The symbols move the items like this.
te: bok->paf, pes->sut, pas->siz, gif->baf, miv->sis, lif->sef, rek->sud, fid->bak, vig->bap, vem->dop, kuf->piz, vib->duf, riz->sot, nuf->muf, dal->tud, sot->riz, rif->fod, rul->teb, bap->vig, niz->pag, dar->nos, rak->nug, teb->rul, zet->nov, vul->zit, nov->zet, duf->vib, bak->fid, sef->lif, siz->pas, piz->kuf, fod->rif, nos->dar, zit->vul, paf->bok, muf->nuf, sis->miv, lim->bez, nug->rak, sut->pes, pag->niz, sud->rek, dur->tob, baf->gif, tob->dur, tud->dal, bez->lim, dop->vem
gu: bok->dop, pes->nos, pas->rek, gif->lim, miv->zit, lif->nov, rek->pas, fid->rul, vig->vib, vem->paf, kuf->rif, vib->vig, riz->dal, nuf->tob, dal->riz, sot->tud, rif->kuf, rul->fid, bap->duf, niz->rak, dar->sut, rak->niz, teb->bak, zet->sef, vul->sis, nov->lif, duf->bap, bak->teb, sef->zet, siz->sud, piz->fod, fod->piz, nos->pes, zit->miv, paf->vem, muf->dur, sis->vul, lim->gif, nug->pag, sut->dar, pag->nug, sud->siz, dur->muf, baf->bez, tob->nuf, tud->sot, bez->baf, dop->bok
ru: bok->duf, pes->nov, pas->sot, gif->zit, miv->fid, lif->rif, rek->tud, fid->lim, vig->nuf, vem->vig, kuf->pes, vib->tob, riz->nug, nuf->vem, dal->pag, sot->rak, rif->nos, rul->gif, bap->muf, niz->rek, dar->sef, rak->pas, teb->baf, zet->piz, vul->teb, nov->kuf, duf->dur, bak->bez, sef->fod, siz->riz, piz->sut, fod->dar, nos->lif, zit->rul, paf->vib, muf->dop, sis->bak, lim->miv, nug->siz, sut->zet, pag->sud, sud->dal, dur->bok, baf->vul, tob->paf, tud->niz, bez->sis, dop->bap
ze: bok->pas, pes->gif, pas->sut, lif->miv, rek->dar, vig->dal, vem->sud, kuf->rul, vib->riz, riz->nov, nuf->pag, dal->lif, sot->zet, rif->fid, bap->tud, niz->fod, dar->bez, rak->piz, zet->vul, nov->zit, duf->sot, sef->sis, siz->pes, piz->teb, fod->bak, nos->lim, paf->siz, muf->niz, nug->kuf, sut->baf, pag->rif, sud->nos, dur->rak, tob->nug, tud->sef, dop->rek
ba: pes->siz, pas->bok, gif->pes, miv->lif, lif->dal, rek->dop, fid->rif, kuf->nug, riz->vib, dal->vig, sot->duf, rif->pag, rul->kuf, niz->muf, dar->rek, rak->dur, teb->piz, zet->sot, vul->zet, nov->riz, bak->fod, sef->tud, siz->paf, piz->rak, fod->niz, nos->sud, zit->nov, sis->sef, lim->nos, nug->tob, sut->pas, pag->nuf, sud->vem, baf->sut, tud->bap, bez->dar
su: bok->dur, pes->kuf, pas->rak, gif->rul, miv->lim, lif->nos, rek->niz, fid->miv, vig->vem, vem->nuf, kuf->nov, vib->paf, riz->siz, nuf->vig, dal->sud, sot->pas, rif->lif, rul->zit, bap->dop, niz->tud, dar->fod, rak->sot, teb->vul, zet->sut, vul->baf, nov->pes, duf->bok, bak->sis, sef->dar, siz->nug, piz->zet, fod->sef, nos->rif, zit->gif, paf->tob, muf->bap, sis->bez, lim->fid, nug->riz, sut->piz, pag->dal, sud->pag, dur->duf, baf->teb, tob->vib, tud->rek, bez->bak, dop->muf

The rows follow the links: the fewer symbols apart two items are, the more alike their rows tend to be.

Each row is also shifted at random along 9 hidden directions that mean nothing.

Some items, each with a row of numbers:
dal -> -13,-4,-34,-79,0,0,-80,103,29,96,-82,137,-49,54,-74,84,-12,-126,17,-73,128,5,29,0,-145,109,-59,-34,42,2,-80,-6,128,78,-93,-20,93,17,44,57,-73,-76,-124,-100,-229,-157,103,33,19,75,62,-6,-56
tud -> 65,-68,-50,-16,53,155,16,-94,-20,67,-3,-12,-8,-30,2,-118,129,60,151,102,153,16,-13,-48,33,-33,-129,11,-5,5,-116,9,-44,74,113,29,-48,91,111,33,12,72,35,72,219,103,29,-31,56,-100,87,-111,-129
pas -> -76,39,16,-16,2,-86,57,-1,71,27,62,-92,89,-23,-63,47,-141,-171,-15,-27,-64,0,67,-53,123,-112,47,49,24,79,72,80,-71,-4,-47,29,19,-113,-28,-114,-5,-36,48,40,27,5,-49,57,19,-64,-14,29,45
pag -> 3,10,-63,-3,191,-90,-111,1,-69,28,-104,-1,100,-7,-23,54,125,-89,25,55,33,-36,-65,-19,-28,-13,-41,-158,31,15,-125,-46,153,-169,-57,-98,-57,7,-64,3,74,-159,-65,-85,137,66,-128,-133,40,123,246,-37,-21
bez -> 5,60,56,-2,-3,-81,74,53,-135,-125,-47,117,202,-100,34,12,-79,102,167,33,73,-1,25,121,-58,2,20,-95,21,41,-45,48,-37,-85,-56,64,24,44,183,77,7,93,78,-29,63,63,-26,31,100,-45,87,-157,-145
dop -> 8,-31,-73,-3,12,-84,60,-101,98,-65,83,-64,69,-59,-4,-55,52,-10,85,29,63,3,-14,5,112,-91,-96,-8,-19,2,-31,37,83,-12,1,71,-45,51,-20,-70,16,-53,-17,44,190,120,-86,-89,-46,-100,24,-37,-50
sud -> -21,53,-20,17,33,-45,-18,36,130,-49,12,-98,44,-39,17,52,-132,-25,-20,12,-90,-7,-56,25,-39,-206,-110,-6,-29,14,-9,-59,-3,71,38,-10,7,9,-35,-84,-77,4,2,12,52,-58,28,122,-14,23,-55,2,16
gif -> 0,45,76,40,-44,-119,41,127,195,-21,29,84,28,-7,37,48,-86,-74,-27,-132,-73,57,7,58,6,-68,57,-11,-66,-18,63,32,68,53,-98,-43,-93,-47,-68,-57,23,42,-62,-35,-148,-98,-24,-8,-134,74,17,162,22
riz -> 18,-24,-21,28,71,43,8,5,-39,-56,-62,-125,-11,84,7,-28,29,77,-104,61,-99,19,-105,-34,22,-156,-90,93,11,-60,50,-54,-104,-5,127,-82,-38,-87,-86,-52,-53,46,102,-2,57,118,-71,91,54,16,-9,-33,45
vig -> 17,-56,-104,11,28,116,-247,-39,-5,-88,30,20,-11,-11,17,41,155,173,-19,25,144,-47,-58,27,-50,-220,-163,4,24,-147,-107,4,58,42,-22,-6,181,62,-18,-19,-81,-43,-40,-79,-24,140,79,29,-108,21,-15,-36,-12
sot -> 18,-37,-35,40,30,46,64,22,75,-31,-28,7,95,68,-12,-32,16,9,164,-10,-60,58,31,-42,76,-324,-130,42,21,-54,37,88,-129,17,82,-5,-43,-39,34,-69,47,45,78,92,57,13,-40,100,40,-97,50,-100,-46
lif -> 7,67,32,-45,-70,-82,88,132,-27,-155,-9,29,-7,10,-104,91,-145,63,-29,-4,-29,82,-58,89,-130,-6,-13,-30,-23,60,19,23,-14,36,19,-26,-8,-52,6,13,-28,73,-36,-8,-155,-29,-61,27,95,-60,-187,13,-14
bok -> -33,42,25,0,-64,-185,-6,9,66,-1,61,-41,-44,-7,-47,25,-161,-120,-300,-48,-156,-53,64,-24,120,0,32,59,51,-13,62,5,75,-16,-110,9,16,-75,-267,-122,-61,-159,25,-8,-183,-2,-111,-40,-52,-20,-66,185,119
siz -> -61,-49,-63,29,-9,143,112,-112,-32,18,30,-148,-106,17,-37,-110,20,90,51,50,13,-8,-72,-39,77,-12,18,67,-112,36,85,-40,-103,176,173,-2,-106,30,100,-118,-30,115,23,-29,182,-21,88,85,4,23,-81,4,-15
bak -> 64,7,62,-40,35,-17,5,-54,93,-15,108,-3,45,-58,4,-7,62,-69,229,-22,133,63,37,-8,28,14,33,-48,-81,132,7,82,-34,-7,27,36,6,34,142,45,117,13,-72,140,200,66,-19,-146,-110,-93,-6,6,-4
sut -> 23,-13,43,123,-39,88,-41,-106,39,-14,77,-31,-74,-80,-22,-98,44,149,-166,19,-15,-46,48,-28,190,22,55,86,-32,-99,43,7,-16,56,-46,40,-72,38,-65,-72,-23,8,21,61,42,-12,2,-34,-77,-8,-81,167,104
piz -> 55,-3,62,-23,-9,42,41,-51,6,84,57,-170,-15,39,68,-31,-57,-102,-52,-9,-94,-13,20,-67,64,39,71,93,13,100,79,-12,-203,-43,111,7,106,-134,-35,15,-26,82,93,132,66,44,31,84,27,-55,-82,-13,130
rul -> 17,13,31,119,51,80,-41,67,-22,-49,-26,-46,22,30,69,-2,39,94,-19,8,-101,14,-74,7,-28,-116,-15,15,-57,-40,44,-36,-125,-46,88,-56,-42,-52,12,18,50,79,54,22,102,6,-3,34,3,90,-13,-20,85
nuf -> -29,-38,-94,3,70,153,-130,35,-147,51,-170,91,-30,-31,1,40,-48,51,29,14,-49,-135,-9,78,-132,-49,-91,-21,113,-63,-58,-107,-30,-9,-16,-1,92,48,2,50,-1,-94,4,-116,-140,-267,145,202,68,139,24,-161,1
nos -> 5,-14,-49,-7,-9,23,155,-62,45,32,12,-130,-45,-43,59,-108,10,49,55,105,-41,21,-114,-12,-57,129,-28,-38,-95,103,-26,-79,-12,92,122,-57,-176,52,95,10,-55,113,10,27,179,9,64,18,61,27,-2,0,-85
zit -> 1,31,88,-68,14,-74,85,25,24,-14,55,-110,48,121,12,18,10,-134,36,-44,39,125,-35,-74,-18,23,111,-22,-87,158,34,64,-75,-12,78,-72,108,-134,102,15,-36,131,31,34,127,260,-32,-47,40,-69,44,17,-72

From each start, follow one symbol. Which item do you reach?
Answers are names.
new walk
42,3,18,76,16,37,-1,74,-109,-140,-88,63,25,-48,53,13,43,258,56,60,-70,16,-91,111,-99,-100,-53,-62,-7,-101,-15,-54,-60,-43,47,-36,-102,69,67,66,46,66,43,8,26,-26,-2,20,54,72,-72,-102,21
gu
rul
new walk
-47,-32,-64,-6,-15,-38,-33,-10,-232,-106,-83,65,86,7,-1,17,38,78,26,1,-14,-79,31,82,30,-71,23,-28,132,-86,43,56,-15,-125,-52,52,91,-7,-50,-2,56,-117,96,-89,-74,21,-70,66,55,4,30,-164,21
te
tob
new walk
11,7,98,107,-51,209,-128,29,167,13,87,117,-47,-57,39,21,-109,116,12,-133,-5,8,113,41,63,-151,45,119,-36,-86,89,22,-93,128,-72,52,88,29,32,-40,-27,57,-7,59,-144,-238,177,152,-128,28,-152,125,89
gu
bez
new walk
-46,-10,-17,48,111,100,-56,56,-117,109,-160,45,86,57,17,-7,54,-15,110,-15,-41,-7,-42,-6,-80,-6,48,-59,33,0,24,-68,-118,-55,67,-62,-37,-35,97,46,56,-37,47,-99,42,-150,85,107,85,179,168,-126,6
ba
nug
new walk
-68,15,-28,-60,-1,-60,-61,-37,-224,-222,22,31,63,-98,-111,37,-17,199,-4,65,169,-73,-77,140,-17,-32,0,-66,21,-8,-58,28,69,31,-52,77,153,53,62,-66,-6,-83,-44,-174,18,46,-9,17,24,5,-108,-97,-44
ru
vig
new walk
-10,-8,-14,21,35,118,10,-62,-115,25,6,-116,-52,62,-27,-30,143,38,-30,25,111,35,-51,-91,10,78,65,79,-57,36,35,-31,-104,59,121,-60,54,-91,90,-12,-83,103,9,-12,169,150,46,-11,98,-7,34,-21,-22
ru
kuf
new walk
16,33,87,-117,-4,-139,118,38,57,18,114,-74,58,86,-83,74,-181,-243,75,-105,13,115,107,-84,50,4,128,39,4,192,104,151,-135,-11,40,8,108,-197,29,-50,2,56,61,140,-6,30,-67,-2,69,-187,-92,46,24
te
nov
new walk
-27,-20,-46,-39,-15,-30,-34,86,-94,-36,-117,176,47,-37,-80,86,-84,77,12,-12,22,-31,64,83,-44,-34,-79,-34,160,-99,-88,41,26,-1,-118,110,81,44,-23,10,-13,-84,-5,-83,-221,-188,-19,110,86,-43,-45,-115,-35
ru
muf
new walk
14,-9,-4,-55,27,115,-50,-16,-9,32,50,-1,-115,-58,-109,66,-29,-8,94,-37,118,-15,-21,0,-104,84,96,-1,-69,77,33,-31,-23,134,91,-15,88,23,134,22,29,17,-96,19,47,-204,156,18,-56,39,-174,63,91
su
lif
new walk
15,75,124,-20,-78,-120,49,142,47,20,15,93,44,82,22,47,-102,-141,-58,-122,-28,91,57,0,-16,51,106,10,43,9,43,78,9,-88,-89,-24,67,-120,-56,75,-1,35,24,43,-194,9,-48,-8,29,-40,43,46,-19
su
baf
new walk
20,-74,-23,-24,-32,50,-61,-72,135,90,70,-84,-90,58,25,-30,46,-110,4,-59,1,21,89,-89,69,-128,-93,117,6,-45,35,45,-8,58,7,9,98,-17,-40,-43,-45,-2,29,66,-30,97,48,35,-87,-80,31,42,2
te
vib
new walk
-97,-39,-64,-78,-131,-22,104,-61,-123,-39,29,4,-154,6,-94,-33,-56,28,21,-14,85,2,-10,51,26,211,166,6,-48,34,75,11,72,148,-17,57,36,24,89,-51,-14,21,-65,-144,-110,-49,86,7,13,28,-122,1,-21
te
bok
new walk
-21,-11,8,33,-22,146,96,10,20,-67,23,-27,-32,0,-4,-1,-77,178,135,-26,-25,27,-39,50,12,-163,39,92,-91,-20,141,-38,-161,179,130,14,-61,24,173,-84,-12,185,45,-26,41,-163,146,229,-28,43,-143,-59,-20
ru
nov
